Here is a tiny trained network, its code and every weight. The questions are about switching its units off for an input and a class, where a switched-off unit gives its printed mean instead of its output.

import numpy as np


def w(rows, s, z=0):
    codes = np.array(rows[::2]) - 128.0
    scale = np.full(codes.shape[1], s)
    scale[-1] = z or s
    return codes * scale


def norm(h):
    return h / np.sqrt((h * h).mean(-1, keepdims=True) + 1e-5)


def f(y):
    return y / 2 * (1 + np.tanh(0.7978845608 * (y + 0.044715 * y**3)))


def log_softmax(a):
    a = a - a.max(-1, keepdims=True)
    return a - np.log(np.exp(a).sum(-1, keepdims=True))


def net(x, mask):
    res = np.array(x, float).reshape(1, 8) / 4 @ E
    u = 0
    for l in range(4):
        y = f(norm(res) @ A[l][:, :-1].T + A[l][:, -1])
        res = res + np.where(mask[u : u + 10], y, B[l][:, -1]) @ B[l][:, :-1]
        u += 10
    return log_softmax(norm(res)[-1] @ U[:, :-1].T + U[:, -1])


A, B = {}, {}
E = w([
[141,139,155],'x0',
[127,129,126],'x1',
[126,126,124],'x2',
[127,126,127],'x3',
[245,164,67],'x4',
[88,252,128],'x5',
[127,128,125],'x6',
[126,129,126],'x7',
],0.0035)
A[0] = w([
[21,190,180,66],'0.n1',
[70,84,136,135],'0.n2',
[168,206,128,128],'0.n3',
[102,1,228,95],'0.n4',
[160,97,71,97],'0.n5',
[98,104,56,85],'0.n6',
[4,189,109,60],'0.n7',
[163,177,119,150],'0.n8',
[157,179,119,5],'0.n9',
[161,93,166,65],'0.n10',
],0.006,0.0013)
B[0] = w([
[194,137,178,213],'0.n1',
[144,252,97,166],'0.n2',
[59,105,107,166],'0.n3',
[13,157,46,253],'0.n4',
[187,94,124,145],'0.n5',
[183,124,93,126],'0.n6',
[187,166,225,200],'0.n7',
[79,100,115,152],'0.n8',
[93,114,107,124],'0.n9',
[97,134,166,130],'0.n10',
],0.0041,0.003)
A[1] = w([
[171,169,131,83],'1.n1',
[177,253,59,172],'1.n2',
[93,86,139,18],'1.n3',
[102,183,135,43],'1.n4',
[67,181,88,241],'1.n5',
[99,236,50,96],'1.n6',
[141,36,65,255],'1.n7',
[133,131,162,92],'1.n8',
[195,188,169,183],'1.n9',
[174,99,91,110],'1.n10',
],0.0054,0.00074)
B[1] = w([
[82,114,132,139],'1.n1',
[63,83,139,249],'1.n2',
[105,150,101,120],'1.n3',
[141,91,134,157],'1.n4',
[177,59,3,226],'1.n5',
[112,89,93,225],'1.n6',
[175,137,163,239],'1.n7',
[132,181,124,121],'1.n8',
[39,166,148,189],'1.n9',
[128,81,181,151],'1.n10',
],0.005,0.0019)
A[2] = w([
[126,215,198,6],'2.n1',
[193,100,90,115],'2.n2',
[126,103,90,79],'2.n3',
[125,180,108,188],'2.n4',
[92,63,197,190],'2.n5',
[136,114,136,118],'2.n6',
[173,115,201,79],'2.n7',
[187,106,133,91],'2.n8',
[73,2,118,96],'2.n9',
[63,100,64,159],'2.n10',
],0.0057,0.0011)
B[2] = w([
[131,173,153,162],'2.n1',
[93,90,207,174],'2.n2',
[133,161,138,153],'2.n3',
[127,47,126,145],'2.n4',
[143,164,101,167],'2.n5',
[76,135,161,126],'2.n6',
[101,94,65,131],'2.n7',
[142,78,175,136],'2.n8',
[109,255,63,247],'2.n9',
[144,126,13,254],'2.n10',
],0.0035,0.0021)
A[3] = w([
[151,174,109,2],'3.n1',
[65,72,159,172],'3.n2',
[90,92,1,104],'3.n3',
[150,181,165,52],'3.n4',
[105,138,31,232],'3.n5',
[132,120,106,53],'3.n6',
[127,140,112,168],'3.n7',
[90,111,192,133],'3.n8',
[115,191,3,206],'3.n9',
[45,129,109,207],'3.n10',
],0.0052,0.00054)
B[3] = w([
[91,100,167,122],'3.n1',
[165,116,5,134],'3.n2',
[60,170,64,253],'3.n3',
[153,215,77,124],'3.n4',
[3,83,73,219],'3.n5',
[6,73,183,130],'3.n6',
[110,138,66,138],'3.n7',
[159,199,119,131],'3.n8',
[50,67,2,245],'3.n9',
[229,62,53,176],'3.n10',
],0.0025,0.0033)
U = w([
[62,88,19,212],'0',
[37,111,42,251],'1',
[75,240,220,50],'2',
[100,235,239,28],'3',
[229,1,159,58],'4',
[226,46,214,66],'5',
],0.0094,0.0019)

Each question gives the input, the list of numbers given to net, and the class t.
The units are the neurons (one row each of A and B). Each row of codes is followed by its name. A weight is (code - 128) times the scale printed after its matrix; where a second scale follows, it is the last column's (A, B and U).
mask holds one flag per neuron, layer by layer. A switched-off neuron (its flag False) gives its mean, the last column of its row in B, instead of its output. The means were averaged over made-up inputs and are rounded, as every weight is.
A unit's drop is (log p(t) with every unit on - log p(t) with that unit switched off) / (log p(t) with every unit on - log p(t) with every unit switched off).
unit that matters most: the unit with the biggest drop
k most important neurons: the k neurons with the biggest drops, biggest first
top k neurons in layer l: the k neurons of layer l with the biggest drops, biggest first
drop of u: that unit's drop, to one decimal
input [-7,-8,3,8,3,0,-1,5], class 4: unit that matters most : 0.n4
input [-3,8,6,7,-8,1,-1,-1], class 2: top 4 neurons in layer 2 : 2.n10, 2.n1, 2.n7, 2.n9
input [5,1,2,-2,-8,1,7,-8], class 3: 2 most important neurons : 0.n7, 0.n1
input [-8,-1,-1,-4,-6,2,5,-1], class 2: top 2 neurons in layer 0 : 0.n7, 0.n1
input [4,-3,-4,-4,2,-1,0,-5], class 5: top 2 neurons in layer 0 : 0.n2, 0.n7
input [-8,1,7,2,1,-6,4,-6], class 4: 3 most important neurons : 1.n7, 1.n2, 1.n9
input [4,-4,3,-6,1,-7,-5,5], class 5: 2 most important neurons : 1.n7, 1.n2
input [-8,-5,1,4,8,0,0,1], class 4: 2 most important neurons : 0.n4, 0.n2
input [8,-5,8,4,3,0,-1,6], class 5: 3 most important neurons : 0.n2, 0.n4, 0.n7
input [4,7,-7,5,-8,1,-1,-4], class 3: 2 most important neurons : 0.n7, 0.n1
input [-5,-3,-2,-5,0,5,-6,-4], class 2: 2 most important neurons : 0.n7, 0.n4
input [3,-2,8,-8,8,-1,7,4], class 5: top 2 neurons in layer 2 : 2.n10, 2.n2
input [-7,-8,3,2,-3,1,-1,8], class 2: drop of 0.n1 : 1.0
input [7,6,2,0,5,-1,4,-1], class 5: drop of 1.n6 : 0.0
input [8,-3,-7,-7,-5,1,-4,6], class 3: drop of 0.n1 : 0.2
input [2,-1,6,2,-7,4,2,7], class 3: drop of 0.n7 : 0.1
input [5,-4,3,5,5,-1,1,-7], class 5: most important neuron : 0.n4
